What each symbol does to the elements:
bulu: sa>gepu, gi>kuge, ze>lile, bu>fusa, su>pinu
fina: sa>zuvu, gi>rite, ze>piri, bu>siza, su>vira
kibu: sa>visi, gi>zisa, ze>sesu, bu>rovo, su>sibe
bada: sa>mela, gi>tedi, ze>piza, bu>malu, su>bupo
fito: sa>fomo, gi>fute, ze>favo, bu>pupu, su>dofu
kine: sa>rese, gi>zake, ze>rate, bu>fate, su>mela
sabi: sa>luzi, gi>viti, ze>sifo, bu>zasi, su>zama
dapo: sa>dafo, gi>mope, ze>roro, bu>gedo, su>fito
rate: sa>rite, gi>fate, ze>gone, bu>zuvu, su>doti
rudo: sa>kuza, gi>vuto, ze>bulu, bu>kuge, su>zuvu
kuge: sa>lile, gi>komo, ze>fusa, bu>rafe, su>bilo
viti: sa>sifo, gi>vuke, ze>zasi, bu>gaze, su>lunu
mela: sa>digo, gi>piza, ze>doti, bu>gala, su>noka
siza: sa>bilo, gi>loti, ze>vage, bu>rudo, su>rate
notu: sa>fute, gi>sefo, ze>pifi, bu>fomo, su>kifi
geru: sa>voda, gi>luri, ze>lare, bu>gimo, su>luzi
piza: sa>doti, gi>malu, ze>gala, bu>vira, su>mimo
gimo: sa>gite, gi>bupo, ze>noka, bu>mimo, su>bapo
sibe: sa>gedo, gi>dafo, ze>take, bu>temo, su>pifi
fusa: sa>dofa, gi>rafe, ze>figu, bu>nifi, su>rimo
visi: sa>toge, gi>sesu, ze>moba, bu>fasi, su>gedo
take: sa>kibu, gi>temo, ze>zisa, bu>gori, su>nugo
nifi: sa>dofu, gi>kifi, ze>beta, bu>tube, su>gepu
zasi: sa>bapo, gi>gaze, ze>romu, bu>geru, su>tana
gedo: sa>sosu, gi>take, ze>kibu, bu>zisa, su>pupu
vage: sa>rimo, gi>rudo, ze>kuza, bu>bulu, su>gone
gazi: sa>nifi, gi>dofa, ze>kifi, bu>sovi, su>bulu
luri: sa>lare, gi>nuze, ze>gimo, bu>bupo, su>sifo
lare: sa>sipo, gi>gimo, ze>gite, bu>noka, su>relu
lise: sa>malu, gi>mela, ze>digo, bu>doti, su>gite
mimo: sa>bada, gi>kigu, ze>tedi, bu>lise, su>voda
rimo: sa>kuge, gi>kuza, ze>komo, bu>gepu, su>siza
digo: sa>vira, gi>doti, ze>kine, bu>zake, su>tafa
favo: sa>dapo, gi>pupu, ze>mope, bu>sibe, su>kidu
vuke: sa>zasi, gi>luzi, ze>gaze, bu>relu, su>lobo
kidu: sa>fito, gi>notu, ze>fute, bu>pifi, su>nifi
bupo: sa>noka, gi>sipo, ze>mimo, bu>kigu, su>romu
toge: sa>lugo, gi>moba, ze>leku, bu>zama, su>sosu
suti: sa>fate, gi>rese, ze>fina, bu>rite, su>malu
vira: sa>suti, gi>kine, ze>rese, bu>rate, su>lise
roro: sa>temo, gi>gedo, ze>sosu, bu>kibu, su>favo
sesu: sa>moba, gi>rovo, ze>fasi, bu>lugo, su>take
dofu: sa>muga, gi>beta, ze>kidu, bu>notu, su>rafe
lobo: sa>tana, gi>gogo, ze>kesu, bu>sabi, su>toge
fate: sa>gone, gi>fina, ze>zuvu, bu>piri, su>gala
pupu: sa>mope, gi>nugo, ze>sibe, bu>dafo, su>notu
sefo: sa>pifi, gi>fito, ze>fomo, bu>favo, su>sovi
gite: sa>kigu, gi>noka, ze>tafa, bu>bada, su>luri
gogo: sa>kesu, gi>nafo, ze>sabi, bu>viti, su>moba
voda: sa>bupo, gi>lare, ze>sipo, bu>gite, su>gaze
kigu: sa>tedi, gi>tafa, ze>lise, bu>mela, su>lare
zama: sa>gogo, gi>lunu, ze>nafo, bu>tana, su>sesu
muga: sa>sefo, gi>kidu, ze>fito, bu>fute, su>figu
malu: sa>gala, gi>digo, ze>vira, bu>kine, su>kigu
figu: sa>sovi, gi>nifi, ze>dofu, bu>beta, su>komo
sipo: sa>mimo, gi>gite, ze>kigu, bu>tafa, su>geru
bilo: sa>vuto, gi>vage, ze>rimo, bu>kuza, su>rite
rafe: sa>figu, gi>gazi, ze>nifi, bu>kifi, su>kuza
zisa: sa>sesu, gi>gori, ze>rovo, bu>toge, su>dafo
leku: sa>lobo, gi>zama, ze>gogo, bu>nafo, su>visi
lugo: sa>lunu, gi>leku, ze>lobo, bu>gogo, su>gori
dofa: sa>kifi, gi>figu, ze>sovi, bu>dofu, su>kuge
luzi: sa>gaze, gi>sifo, ze>relu, bu>bapo, su>gogo
moba: sa>leku, gi>fasi, ze>zama, bu>lunu, su>kibu
nafo: sa>sabi, gi>tana, ze>viti, bu>vuke, su>fasi
sifo: sa>relu, gi>zasi, ze>bapo, bu>romu, su>nafo
sosu: sa>gori, gi>kibu, ze>visi, bu>sesu, su>mope
romu: sa>nuze, gi>geru, ze>voda, bu>lare, su>vuke
gepu: sa>rafe, gi>lile, ze>gazi, bu>dofa, su>rudo
zake: sa>rate, gi>suti, ze>fate, bu>fina, su>piza
kifi: sa>beta, gi>sovi, ze>tube, bu>muga, su>lile
fasi: sa>zama, gi>lugo, ze>lunu, bu>lobo, su>zisa
tedi: sa>piza, gi>lise, ze>malu, bu>digo, su>sipo
tana: sa>viti, gi>kesu, ze>vuke, bu>luzi, su>lugo
gaze: sa>romu, gi>relu, ze>geru, bu>luri, su>kesu
gone: sa>siza, gi>zuvu, ze>loti, bu>pinu, su>zake
bapo: sa>luri, gi>romu, ze>nuze, bu>voda, su>viti
lunu: sa>nafo, gi>lobo, ze>tana, bu>kesu, su>rovo
gori: sa>rovo, gi>visi, ze>toge, bu>moba, su>roro
zuvu: sa>loti, gi>piri, ze>pinu, bu>bilo, su>suti
mope: sa>roro, gi>sibe, ze>gedo, bu>take, su>fute
kesu: sa>vuke, gi>sabi, ze>luzi, bu>sifo, su>leku
noka: sa>tafa, gi>mimo, ze>bada, bu>tedi, su>nuze
pifi: sa>pupu, gi>fomo, ze>nugo, bu>dapo, su>tube
loti: sa>vage, gi>pinu, ze>rudo, bu>vuto, su>fate
rite: sa>piri, gi>gone, ze>siza, bu>loti, su>kine
vuto: sa>bulu, gi>rimo, ze>kuge, bu>komo, su>piri
temo: sa>zisa, gi>sosu, ze>gori, bu>visi, su>dapo
rese: sa>fina, gi>rate, ze>rite, bu>gone, su>digo
dafo: sa>take, gi>roro, ze>temo, bu>sosu, su>fomo
beta: sa>kidu, gi>tube, ze>notu, bu>sefo, su>gazi
tube: sa>notu, gi>muga, ze>sefo, bu>fito, su>dofa
sovi: sa>tube, gi>dofu, ze>muga, bu>kidu, su>fusa
fomo: sa>nugo, gi>favo, ze>dapo, bu>mope, su>muga
lile: sa>gazi, gi>fusa, ze>dofa, bu>figu, su>vuto
fute: sa>favo, gi>pifi, ze>pupu, bu>nugo, su>beta
kuza: sa>komo, gi>bulu, ze>gepu, bu>lile, su>loti
gala: sa>zake, gi>vira, ze>suti, bu>rese, su>tedi
nugo: sa>sibe, gi>dapo, ze>dafo, bu>roro, su>sefo
rovo: sa>fasi, gi>toge, ze>lugo, bu>leku, su>temo
komo: sa>fusa, gi>gepu, ze>rafe, bu>gazi, su>vage
nuze: sa>gimo, gi>voda, ze>bupo, bu>sipo, su>zasi
doti: sa>kine, gi>gala, ze>zake, bu>suti, su>bada
pinu: sa>rudo, gi>bilo, ze>vuto, bu>rimo, su>fina
relu: sa>geru, gi>bapo, ze>luri, bu>nuze, su>sabi
tafa: sa>lise, gi>bada, ze>mela, bu>piza, su>gimo
piri: sa>pinu, gi>siza, ze>bilo, bu>vage, su>rese

In the rows, 24 stands for zero.

The rows follow the links: the fewer symbols apart two elements are, the more alike their rows tend to be.

Known rows, each with its element:
32;13;37;13;13;23;18;25;19;18;31;35;20;32;21;19;21;29;12;28;24;35;7;27;17;42;18;28;17;19;23;18;13;34;20;11;31;10;21;40;6;35;10;31;27;28;33;20;22;27;23;38;20;25;8;15;26;21;28;33;24;10;16;27;26;8 -> leku
21;40;17;30;37;23;29;21;28;29;17;18;27;18;27;32;32;19;38;23;24;10;35;23;20;9;22;15;28;29;25;23;31;12;31;32;16;39;23;13;33;5;34;22;19;21;26;27;23;16;30;3;31;18;43;38;22;33;16;8;30;29;30;23;20;41 -> pinu
35;19;14;18;34;32;23;15;23;29;18;19;16;24;20;15;15;32;25;26;33;31;24;29;27;25;14;24;19;29;40;32;37;27;11;25;12;28;16;24;31;34;32;8;45;24;13;18;24;10;40;30;28;21;35;13;19;8;29;33;7;32;23;12;31;41 -> mimo
34;21;13;20;35;31;22;15;23;31;17;18;16;24;20;16;16;30;27;26;33;30;26;28;26;24;15;22;18;30;40;32;37;26;13;27;13;29;15;23;33;32;34;9;44;24;12;19;24;9;40;28;28;20;38;15;18;10;28;32;7;33;23;12;31;42 -> tafa
31;12;37;14;12;22;18;26;19;19;30;34;20;31;21;19;22;28;13;28;24;34;9;25;18;42;20;27;18;18;21;18;12;34;22;12;33;9;21;39;7;34;8;33;25;29;34;21;21;29;22;37;18;26;8;16;25;23;28;33;25;10;16;28;26;5 -> fasi
15;40;19;33;31;21;31;26;30;25;22;19;33;18;29;34;33;18;35;21;18;9;34;23;23;8;28;19;33;28;17;21;27;12;32;32;18;38;30;12;32;4;33;26;11;20;27;29;25;23;20;5;30;21;33;39;28;35;15;6;34;28;33;26;17;33 -> bulu
35;19;15;18;33;31;23;15;23;28;18;19;17;24;20;15;15;32;24;26;33;32;23;30;27;26;14;25;18;29;39;31;37;27;10;24;12;28;16;25;31;35;32;8;45;25;13;18;25;10;40;31;28;21;33;13;20;7;30;33;7;32;22;12;31;40 -> noka
7;32;24;37;18;19;30;32;28;20;28;21;36;19;29;35;31;16;26;17;15;12;33;19;30;11;39;26;35;22;9;22;20;17;34;31;29;27;38;13;29;12;26;31;4;20;25;32;28;37;6;15;23;29;17;36;30;35;19;13;37;27;32;32;17;17 -> sovi
25;13;37;19;10;20;18;29;19;20;30;33;21;30;22;22;24;23;13;25;22;31;14;19;20;39;28;27;20;16;18;20;9;33;28;15;40;7;24;35;9;31;8;37;18;28;32;24;21;36;15;34;14;28;8;20;24;29;27;33;30;12;15;33;24;2 -> gori
31;12;37;13;12;22;18;26;19;18;30;35;20;32;21;19;21;28;12;28;24;34;8;26;18;42;19;28;17;19;22;18;12;34;21;12;32;10;21;40;7;35;8;32;26;28;34;21;22;28;22;38;19;26;8;16;26;22;28;33;25;10;16;28;26;6 -> lugo
15;17;34;28;9;19;20;32;21;20;30;29;25;26;24;26;26;18;16;21;18;25;24;14;26;30;37;27;25;15;12;22;10;29;33;22;43;8;30;27;17;27;12;39;10;26;27;28;23;43;6;29;12;31;9;25;23;33;25;30;33;19;19;36;21;1 -> sibe
35;12;35;11;15;24;20;23;19;18;31;34;20;32;21;17;19;32;12;28;25;36;6;31;18;42;14;29;17;21;25;18;17;35;16;11;25;14;20;41;8;37;12;27;31;27;32;19;23;23;27;40;23;25;9;13;28;17;29;33;20;11;18;23;28;12 -> gogo
24;38;15;27;39;24;27;20;27;32;15;17;23;19;25;28;30;20;38;24;27;13;36;22;20;11;20;14;26;30;29;25;33;14;29;32;15;39;19;13;35;8;35;21;24;22;24;25;22;13;34;5;31;16;47;35;20;31;16;11;26;31;28;21;21;44 -> zuvu
9;37;21;36;23;20;31;30;30;21;26;21;37;18;30;35;32;16;31;18;16;10;34;21;28;8;35;24;34;24;12;21;23;13;34;31;24;33;36;12;30;8;30;28;6;19;26;31;28;32;11;11;27;26;22;38;30;35;17;9;37;27;34;29;16;24 -> gazi
7;27;26;37;14;18;27;33;27;20;29;23;34;21;28;33;29;15;23;18;14;16;31;16;31;16;42;28;33;19;8;22;16;20;34;29;34;21;37;16;27;17;22;33;4;21;24;32;27;41;3;21;18;31;13;33;28;34;21;19;37;26;29;33;18;10 -> kidu
9;22;29;34;11;19;24;33;24;20;29;25;31;23;26;30;28;15;20;19;16;19;29;14;30;21;42;28;30;16;9;23;13;24;35;27;39;15;35;19;23;21;17;36;5;23;24;31;25;43;3;24;15;31;10;29;26;34;23;24;35;24;24;35;19;5 -> pifi
27;13;38;17;11;21;17;28;19;19;30;34;20;30;22;21;23;24;12;27;22;32;12;21;19;40;25;27;19;17;19;19;10;33;26;14;38;8;23;37;7;32;7;36;20;28;33;23;21;33;17;35;16;27;8;18;24;27;27;33;28;11;15;32;25;3 -> sesu
7;31;24;37;16;19;29;32;28;20;28;22;36;19;29;34;30;16;25;18;14;14;32;18;31;13;40;27;34;21;9;22;19;18;34;30;31;25;38;14;28;14;25;32;4;21;24;32;27;39;4;18;21;30;15;34;29;34;20;15;37;27;30;33;17;14 -> beta
13;17;33;29;9;19;20;32;22;20;29;28;26;26;24;27;26;17;16;21;18;24;25;13;27;28;39;27;26;15;12;22;10;28;34;23;43;9;31;25;18;26;13;38;9;26;27;28;22;43;6;29;12;32;9;26;23;33;25;29;34;19;20;36;20;1 -> mope
37;15;22;14;25;30;23;17;21;22;25;25;20;27;20;14;14;36;18;27;30;37;12;35;24;34;11;30;18;27;35;26;31;31;8;17;12;24;19;33;21;40;25;11;43;24;19;18;26;13;36;40;28;23;20;8;26;6;31;34;9;23;22;13;32;30 -> geru
33;23;13;20;37;31;23;15;24;31;15;17;15;23;21;17;17;29;29;26;33;29;28;27;26;22;15;21;19;29;40;32;37;24;14;28;13;30;14;21;34;30;34;9;43;24;12;19;23;9;40;25;28;19;41;17;16;12;27;30;9;34;22;13;30;44 -> tedi
28;33;13;25;41;27;24;17;26;34;13;16;18;20;23;24;26;22;37;25;30;18;36;22;21;14;18;14;22;30;35;29;35;16;25;32;15;36;15;15;35;15;35;16;31;24;19;22;21;10;39;9;29;16;49;30;16;26;19;18;19;33;25;18;24;46 -> rese
36;13;31;11;18;26;21;21;20;18;30;32;21;30;21;16;17;35;13;29;27;37;6;35;20;40;11;31;17;24;29;20;22;34;12;12;19;17;19;40;11;39;16;20;37;26;28;18;25;19;31;41;25;24;11;10;29;11;31;33;16;14;19;19;29;18 -> viti
18;15;36;24;9;20;18;31;20;20;30;31;23;28;23;24;25;20;14;24;20;28;20;15;23;34;34;27;22;15;15;21;9;31;31;19;43;7;27;31;13;29;9;39;13;27;29;26;22;40;10;31;13;30;8;23;23;31;26;32;32;15;17;35;22;1 -> take
34;22;13;20;36;31;22;15;24;30;16;17;16;23;20;16;16;30;28;26;33;29;27;27;27;23;15;22;19;30;40;32;37;25;13;27;13;29;14;22;33;31;33;9;43;24;12;19;24;9;40;26;28;19;40;16;17;11;28;31;8;34;23;12;30;43 -> bada
31;29;12;23;40;29;23;16;25;34;13;16;16;21;22;21;22;24;34;26;32;22;34;23;23;17;17;16;21;31;38;32;37;20;21;31;15;33;14;17;36;21;35;13;37;24;16;21;22;9;41;15;29;17;48;24;15;20;23;24;14;34;23;15;27;47 -> gala
22;13;37;21;10;20;18;30;19;20;30;33;21;29;22;23;24;21;13;25;21;30;16;17;21;37;30;27;21;15;17;20;9;32;29;17;41;7;25;33;11;31;8;38;16;28;31;24;21;38;13;33;13;29;8;21;23;30;26;32;30;13;16;33;23;1 -> kibu
25;37;15;27;40;25;26;19;27;33;14;17;21;19;24;27;28;20;38;25;28;14;36;22;20;12;20;13;25;31;32;27;34;15;28;32;15;38;18;14;35;10;35;19;26;23;22;24;22;12;36;6;31;16;49;34;18;29;18;13;23;31;27;20;22;45 -> rite

Each walk starts at a row. The symbols on each line, taken left to right, move it on to the next element.
Answer with the element's row; about right is enough.
start 19;41;17;30;36;22;30;23;29;28;18;18;29;18;28;32;32;18;37;22;22;10;35;23;21;9;24;16;30;30;23;23;30;12;31;32;16;39;25;12;33;5;34;23;16;21;27;27;24;18;27;4;31;18;40;39;24;34;15;6;31;29;32;24;19;39
sa bu sa
10;38;21;36;24;20;31;29;30;22;25;20;36;18;30;35;33;17;31;19;16;10;34;22;27;8;34;23;35;25;12;21;24;13;34;31;23;34;35;12;31;7;30;28;6;19;26;31;27;31;12;10;27;25;24;38;30;35;17;8;37;27;34;29;17;25
gi gi su gi gi
12;39;20;34;27;20;32;28;29;23;24;19;35;17;29;35;33;17;33;19;17;9;34;23;26;7;31;21;34;27;14;21;26;12;33;32;20;36;33;12;31;6;32;27;8;19;27;30;27;27;16;8;29;23;28;39;29;35;16;6;36;28;34;27;17;30
start 33;23;13;21;37;31;23;16;23;32;15;17;15;22;21;17;18;29;30;26;33;28;29;26;26;21;16;20;19;29;40;33;37;24;15;29;14;31;14;21;34;29;34;9;42;24;12;19;23;9;41;23;28;19;42;17;16;13;27;29;9;34;23;13;30;44
su ze bu su sa bu
32;26;12;22;39;30;23;16;24;33;14;16;15;22;21;18;20;26;32;26;33;25;31;24;25;19;16;18;19;30;40;32;37;22;18;30;14;32;14;19;35;25;35;12;40;24;14;20;22;9;41;19;28;18;46;21;15;17;25;27;11;34;23;14;28;46
bu bu gi sa su
29;33;13;25;41;27;24;17;26;34;13;16;17;20;23;23;25;23;36;26;31;18;35;22;22;15;18;14;22;30;36;30;36;17;24;32;15;36;15;16;35;16;35;16;33;24;18;22;21;10;39;10;29;16;49;29;15;24;20;19;18;33;25;18;24;47
start 6;30;24;37;16;19;29;32;28;20;29;22;35;20;29;33;30;16;24;17;14;15;32;17;31;14;40;27;34;20;9;22;18;18;34;30;33;23;38;14;28;15;24;33;4;21;24;32;27;40;4;18;19;30;14;34;29;34;20;17;37;27;30;33;18;12
ze bu sa ze su
10;21;30;33;10;19;22;33;24;20;29;26;29;24;26;29;27;16;18;19;17;21;28;13;30;24;41;28;29;16;10;23;12;25;34;26;41;13;34;22;22;23;16;37;6;24;25;30;24;44;3;26;13;32;9;28;25;34;24;27;35;22;23;36;19;4
su gi bu ze sa
16;17;34;27;9;20;19;32;21;20;30;30;24;27;24;26;26;18;15;22;19;26;23;14;26;31;37;27;24;15;13;22;10;29;33;22;43;8;29;27;16;27;11;39;11;27;28;27;22;43;7;30;12;31;8;25;23;32;25;31;33;18;18;35;21;1
start 15;41;18;32;32;21;31;25;29;26;21;19;32;18;29;34;33;18;36;21;19;9;35;23;23;7;28;18;32;28;18;21;28;11;32;32;18;38;29;12;32;5;33;25;12;20;27;29;25;22;21;5;31;20;34;39;27;35;15;6;34;28;33;26;17;34
su gi gi ze
16;40;18;32;33;21;31;25;30;26;20;19;31;18;29;34;33;18;37;21;20;9;34;23;22;8;26;18;32;29;20;22;29;12;33;32;18;38;28;12;32;4;34;25;13;20;27;28;25;21;23;4;31;20;36;39;27;35;15;6;33;28;33;26;18;35
su su bu gi
24;38;16;28;39;24;28;20;27;31;15;17;23;19;26;29;30;20;38;24;26;12;36;23;20;10;21;14;27;30;28;25;33;13;30;32;16;39;20;13;34;7;35;21;22;21;25;25;22;14;33;4;31;17;46;36;20;31;16;10;26;30;29;21;21;43
start 27;35;14;26;41;26;25;18;26;33;13;16;20;20;24;26;27;21;37;25;29;16;36;22;21;12;19;14;23;30;33;28;35;16;26;32;15;37;16;14;35;13;35;18;29;23;21;23;21;10;37;7;30;16;49;32;17;27;18;15;21;32;26;19;23;46
su su bu bu su
33;25;13;22;39;30;23;16;24;33;14;16;15;22;21;18;19;27;31;26;33;26;31;25;25;20;16;19;19;30;39;32;37;22;17;29;14;32;14;19;35;26;34;10;41;24;13;20;22;9;41;20;28;19;45;20;15;15;25;28;10;35;23;14;29;45
gi ze su gi
33;24;13;21;38;30;22;15;24;32;14;17;15;22;20;17;19;28;30;26;33;27;30;25;26;21;16;19;19;30;40;32;38;23;16;29;13;31;14;20;35;28;34;10;42;24;13;20;22;9;40;22;28;19;44;18;16;14;26;28;9;34;23;13;29;45
start 24;13;37;20;10;20;17;30;19;20;30;33;21;30;22;22;24;22;13;25;22;30;16;18;20;38;29;27;20;15;17;20;9;33;29;16;40;7;25;35;10;31;8;38;17;28;32;24;21;37;14;34;14;29;8;20;23;29;26;33;30;12;15;34;24;1
bu bu ze sa ze su
36;12;34;11;15;25;20;23;19;18;31;34;21;31;21;17;18;33;12;29;26;36;5;32;18;42;14;29;17;22;26;19;18;34;15;11;24;14;20;40;8;37;13;25;33;27;31;19;23;22;28;40;23;24;9;12;28;15;29;33;19;11;18;23;29;13
sa bu ze
37;14;23;13;24;29;23;18;22;22;26;26;20;28;21;14;14;36;17;27;29;37;11;36;24;35;11;30;18;27;34;25;30;32;8;16;13;23;19;34;19;40;24;12;43;25;20;18;26;13;36;40;28;23;19;9;27;6;31;33;10;22;22;14;31;28
start 7;26;26;36;13;19;27;33;26;20;29;23;33;21;28;32;29;15;22;18;15;16;31;15;31;17;42;28;33;18;8;22;16;21;35;29;36;19;37;16;26;18;22;34;4;22;24;31;26;42;3;21;17;31;12;32;28;34;22;20;37;25;28;34;18;9
ze gi sa ze gi
16;16;35;26;9;19;18;32;21;21;30;30;24;28;24;25;26;18;15;23;19;27;22;14;25;32;36;27;24;15;13;22;9;30;32;21;43;8;28;28;15;28;10;39;12;27;29;27;22;42;8;30;12;31;8;24;23;32;26;31;33;17;18;36;22;1
ze ze su
17;15;36;25;9;19;18;32;20;20;29;31;23;28;23;25;25;19;14;23;19;27;21;15;25;33;35;27;23;14;14;21;9;30;32;20;43;7;28;29;14;29;9;39;12;27;29;26;22;41;9;31;12;31;8;23;23;32;26;32;32;16;17;35;22;0
